Below are the code and all the weights of a small trained network. Each question names an input and a class and asks about switching units off, where a switched-off unit gives its printed mean instead of its output.

import numpy as np


def w(rows, s, z=0):
    codes = np.array(rows[::2]) - 128.0
    scale = np.full(codes.shape[1], s)
    scale[-1] = z or s
    return codes * scale


def f(y):
    return y / 2 * (1 + np.tanh(0.7978845608 * (y + 0.044715 * y**3)))


def log_softmax(a):
    a = a - a.max(-1, keepdims=True)
    return a - np.log(np.exp(a).sum(-1, keepdims=True))


def net(x, mask):
    res = np.array(x, float).reshape(1, 5) / 4 @ E
    y = f(res @ A[0][:, :-1].T + A[0][:, -1])
    res = res + np.where(mask, y, B[0][:, -1]) @ B[0][:, :-1]
    return log_softmax(res[-1] @ U[:, :-1].T + U[:, -1])


A, B = {}, {}
E = w([
[60,233,132,32,159],'x0',
[117,103,158,120,181],'x1',
[84,43,189,33,55],'x2',
[14,143,150,213,90],'x3',
[72,79,2,109,141],'x4',
],0.008)
A[0] = w([
[115,79,140,74,52,32],'n0',
[102,101,158,93,105,45],'n1',
[96,54,8,108,139,42],'n2',
[155,86,96,173,81,180],'n3',
[34,91,157,170,180,105],'n4',
[164,65,113,165,87,6],'n5',
[152,164,93,202,178,29],'n6',
[84,181,103,75,136,118],'n7',
[89,119,119,77,56,24],'n8',
[90,95,55,114,152,97],'n9',
[72,136,147,161,79,126],'n10',
[136,76,176,114,49,15],'n11',
[74,169,184,189,98,59],'n12',
[90,75,135,92,110,91],'n13',
[179,109,146,75,154,147],'n14',
[120,98,139,95,69,91],'n15',
[94,194,127,77,119,68],'n16',
[129,47,138,165,144,59],'n17',
[205,123,119,66,168,234],'n18',
[174,149,192,142,94,57],'n19',
[141,137,108,157,160,46],'n20',
[138,177,73,174,137,90],'n21',
[152,146,179,136,121,124],'n22',
],0.012,0.0022)
B[0] = w([
[139,132,109,102,164,215],'n0',
[156,135,127,106,167,172],'n1',
[106,220,145,105,88,253],'n2',
[158,99,174,132,98,217],'n3',
[114,98,100,92,82,205],'n4',
[172,82,165,151,126,198],'n5',
[171,126,97,86,163,242],'n6',
[179,49,197,162,126,215],'n7',
[142,137,133,104,149,194],'n8',
[136,215,178,115,83,201],'n9',
[138,90,85,114,116,198],'n10',
[152,136,122,92,157,203],'n11',
[126,99,103,95,86,224],'n12',
[138,158,103,124,175,187],'n13',
[92,113,85,141,109,194],'n14',
[139,127,100,115,174,184],'n15',
[193,68,169,158,121,210],'n16',
[144,120,169,134,144,188],'n17',
[114,70,97,145,47,232],'n18',
[77,248,133,89,103,192],'n19',
[130,138,139,106,159,160],'n20',
[166,118,115,83,157,219],'n21',
[105,203,125,93,94,173],'n22',
],0.012,0.0071)
U = w([
[178,91,248,148,101,105],'0',
[86,225,163,103,70,95],'1',
[160,137,53,83,211,77],'2',
[85,78,33,122,28,101],'3',
[122,127,128,126,104,250],'4',
[75,125,109,187,122,131],'5',
],0.011)

Each question gives the input, the list of numbers given to net, and the class t.
The units are the neurons (one row each of A and B). Each row of codes is followed by its name. A weight is (code - 128) times the scale printed after its matrix; where a second scale follows, it is the last column's (A, B and U).
mask holds one flag per neuron, in row order. A switched-off neuron (its flag False) gives its mean, the last column of its row in B, instead of its output. The means were averaged over made-up inputs and are rounded, as every weight is.
A unit's drop is (log p(t) with every unit on - log p(t) with that unit switched off) / (log p(t) with every unit on - log p(t) with every unit switched off).
The circuit of an input: a set's keep is (log p(t) with only the set's units on - log p(t) with every unit switched off) / (log p(t) with every unit on - log p(t) with every unit switched off). Starting from the 12 units with the biggest drops (on a tie, the unit counted first), units are removed one at a time, each time the one whose removal leaves the highest keep (on an exact tie, the one counted first), for as long as the keep stays at least 0.8.
circuit, biggest first: the units of the circuit, biggest drop first
top k neurons: the k neurons with the biggest drops, biggest first
drop when u is switched off: that unit's drop, to one decimal
input [6,3,-4,1,-1], class 0: circuit, biggest first -> [n7; n16]
input [-7,8,4,-7,-5], class 4: top 4 neurons -> [n14; n19; n7; n16]
input [-4,1,-2,-6,-3], class 3: circuit, biggest first -> [n18; n14]
input [-3,-3,-6,4,-5], class 2: circuit, biggest first -> [n6; n21]
input [8,7,-8,-3,-8], class 0: circuit, biggest first -> [n16]
input [-6,-3,-6,-8,-2], class 3: top 3 neurons -> [n18; n14; n7]
input [-8,-6,-5,-2,2], class 0: top 2 neurons -> [n3; n5]
input [-5,-8,0,8,-7], class 3: top 2 neurons -> [n12; n10]
input [1,5,8,0,7], class 2: top 3 neurons -> [n13; n0; n15]
input [-5,3,4,5,7], class 1: top 2 neurons -> [n2; n9]
input [7,6,-6,7,-2], class 0: top 3 neurons -> [n7; n16; n18]
input [4,7,1,1,-8], class 1: top 2 neurons -> [n19; n22]
input [-1,2,2,2,1], class 5: drop when n18 is switched off -> 0.2
input [-3,4,3,5,-1], class 3: drop when n17 is switched off -> -0.1
input [4,4,4,8,2], class 3: circuit, biggest first -> [n4]
input [6,2,3,2,-1], class 0: drop when n7 is switched off -> 0.2
